Below is a small trained network, with its code and all its weights. Each question gives an input and a class and asks what happens when units are switched off, that is, made to give their printed mean instead of their output.

import numpy as np


def w(rows, s, z=0):
    codes = np.array(rows[::2]) - 128.0
    scale = np.full(codes.shape[1], s)
    scale[-1] = z or s
    return codes * scale


def f(y):
    return np.maximum(y, 0)


def log_softmax(a):
    a = a - a.max(-1, keepdims=True)
    return a - np.log(np.exp(a).sum(-1, keepdims=True))


def net(x, mask):
    res = np.array(x, float).reshape(1, 7) / 4 @ E
    y = f(res @ A[0][:, :-1].T + A[0][:, -1])
    res = res + np.where(mask, y, B[0][:, -1]) @ B[0][:, :-1]
    return log_softmax(res[-1] @ U[:, :-1].T + U[:, -1])


A, B = {}, {}
E = w([
[165,140,88,131,60,130,114,60,68],'x0',
[10,123,66,71,156,151,175,178,61],'x1',
[91,51,155,228,70,111,89,101,112],'x2',
[147,93,115,125,52,187,184,45,145],'x3',
[132,110,112,12,152,33,209,99,152],'x4',
[214,188,183,98,17,150,196,167,64],'x5',
[172,127,73,174,89,25,139,92,87],'x6',
],0.011)
A[0] = w([
[129,179,169,93,82,165,149,202,61,201],'N0',
[170,126,213,96,62,167,194,83,118,229],'N1',
[121,117,157,127,111,170,108,145,86,208],'N2',
[83,108,65,156,137,239,95,159,100,162],'N3',
[62,172,121,171,83,113,119,119,130,225],'N4',
[124,122,152,112,192,157,156,144,128,254],'N5',
[172,138,105,196,181,157,80,181,194,174],'N6',
[138,121,108,148,114,44,130,121,84,94],'N7',
[95,154,136,107,176,153,128,120,104,83],'N8',
[80,129,119,9,146,147,151,156,110,137],'N9',
[105,134,84,205,101,152,96,82,87,210],'N10',
[152,163,123,174,78,16,146,90,103,225],'N11',
[76,95,165,133,163,77,84,140,194,160],'N12',
[46,70,128,102,234,85,81,168,112,101],'N13',
[120,142,102,73,150,120,192,123,112,204],'N14',
],0.011,0.0036)
B[0] = w([
[192,141,168,128,105,225,150,187,101,237],'N0',
[235,125,151,59,59,164,134,80,183,254],'N1',
[106,158,204,193,77,184,115,91,95,188],'N2',
[64,123,147,164,148,190,170,98,125,235],'N3',
[115,53,157,176,144,146,171,124,93,181],'N4',
[30,255,117,141,131,76,140,158,161,190],'N5',
[133,169,127,157,204,118,56,107,134,209],'N6',
[188,87,103,123,134,45,132,188,56,179],'N7',
[129,126,134,120,142,106,177,130,123,167],'N8',
[91,208,36,154,150,112,209,128,148,220],'N9',
[114,69,134,145,168,139,138,59,86,224],'N10',
[216,36,66,120,136,86,60,167,64,225],'N11',
[69,128,159,151,129,73,86,159,169,208],'N12',
[37,98,176,84,169,102,143,196,128,243],'N13',
[146,182,28,67,81,77,148,126,120,196],'N14',
],0.0092,0.016)
U = w([
[165,224,131,177,184,92,57,94,175,196],'0',
[43,143,185,132,141,93,142,234,179,8],'1',
[68,90,128,188,121,174,176,31,86,23],'2',
[95,245,6,101,115,121,238,164,135,160],'3',
[188,53,77,137,106,43,125,164,26,141],'4',
[157,214,186,130,32,193,173,173,99,92],'5',
[174,89,131,75,2,117,159,39,204,204],'6',
],0.0097,0.0016)

Each question gives the input, the list of numbers given to net, and the class t.
The units are the neurons (one row each of A and B). Each row of codes is followed by its name. A weight is (code - 128) times the scale printed after its matrix; where a second scale follows, it is the last column's (A, B and U).
mask holds one flag per neuron, in row order. A switched-off neuron (its flag False) gives its mean, the last column of its row in B, instead of its output. The means were averaged over made-up inputs and are rounded, as every weight is.
A unit's drop is (log p(t) with every unit on - log p(t) with that unit switched off) / (log p(t) with every unit on - log p(t) with every unit switched off).
The circuit of an input: a set's keep is (log p(t) with only the set's units on - log p(t) with every unit switched off) / (log p(t) with every unit on - log p(t) with every unit switched off). Starting from the 12 units with the biggest drops (on a tie, the unit counted first), units are removed one at a time, each time the one whose removal leaves the highest keep (on an exact tie, the one counted first), for as long as the keep stays at least 0.8.
circuit, biggest first: the units of the circuit, biggest drop first
top k neurons: the k neurons with the biggest drops, biggest first
drop when u is switched off: that unit's drop, to one decimal
input [4,-8,-3,6,-8,0,3], class 6: circuit, biggest first -> (N1)
input [-4,1,6,2,5,3,0], class 6: circuit, biggest first -> (N1 N13)
input [4,6,-3,-5,2,-8,3], class 1: top 3 neurons -> (N13 N12 N1)
input [2,-1,2,4,-8,3,-6], class 2: top 2 neurons -> (N10 N3)
input [1,8,-7,-6,-4,-7,1], class 1: top 3 neurons -> (N13 N12 N1)
input [-8,-7,5,6,1,3,5], class 4: top 3 neurons -> (N11 N7 N3)
input [-6,-7,0,-3,-3,-5,8], class 4: top 4 neurons -> (N11 N7 N5 N9)
input [-8,-7,6,-4,-4,3,-5], class 0: top 2 neurons -> (N6 N13)
input [6,2,-6,0,8,6,5], class 4: top 2 neurons -> (N11 N7)
input [5,-7,-3,-5,-5,-8,5], class 4: top 3 neurons -> (N11 N7 N5)
input [4,1,4,-5,8,-8,1], class 1: top 2 neurons -> (N13 N12)
input [-4,-6,6,8,-5,1,1], class 6: top 2 neurons -> (N1 N3)
input [7,-3,-7,-3,-6,7,5], class 4: top 4 neurons -> (N11 N7 N3 N5)
input [7,-3,-8,4,1,5,2], class 6: drop when N1 is switched off -> 0.6
input [-3,1,-3,-4,0,3,-6], class 3: drop when N9 is switched off -> 0.2
input [4,-8,-5,-7,-8,8,7], class 4: drop when N11 is switched off -> 0.8
input [7,-3,0,-8,-6,8,2], class 4: drop when N11 is switched off -> 2.1
input [-3,-3,5,3,8,-3,-3], class 1: top neuron -> (N12)
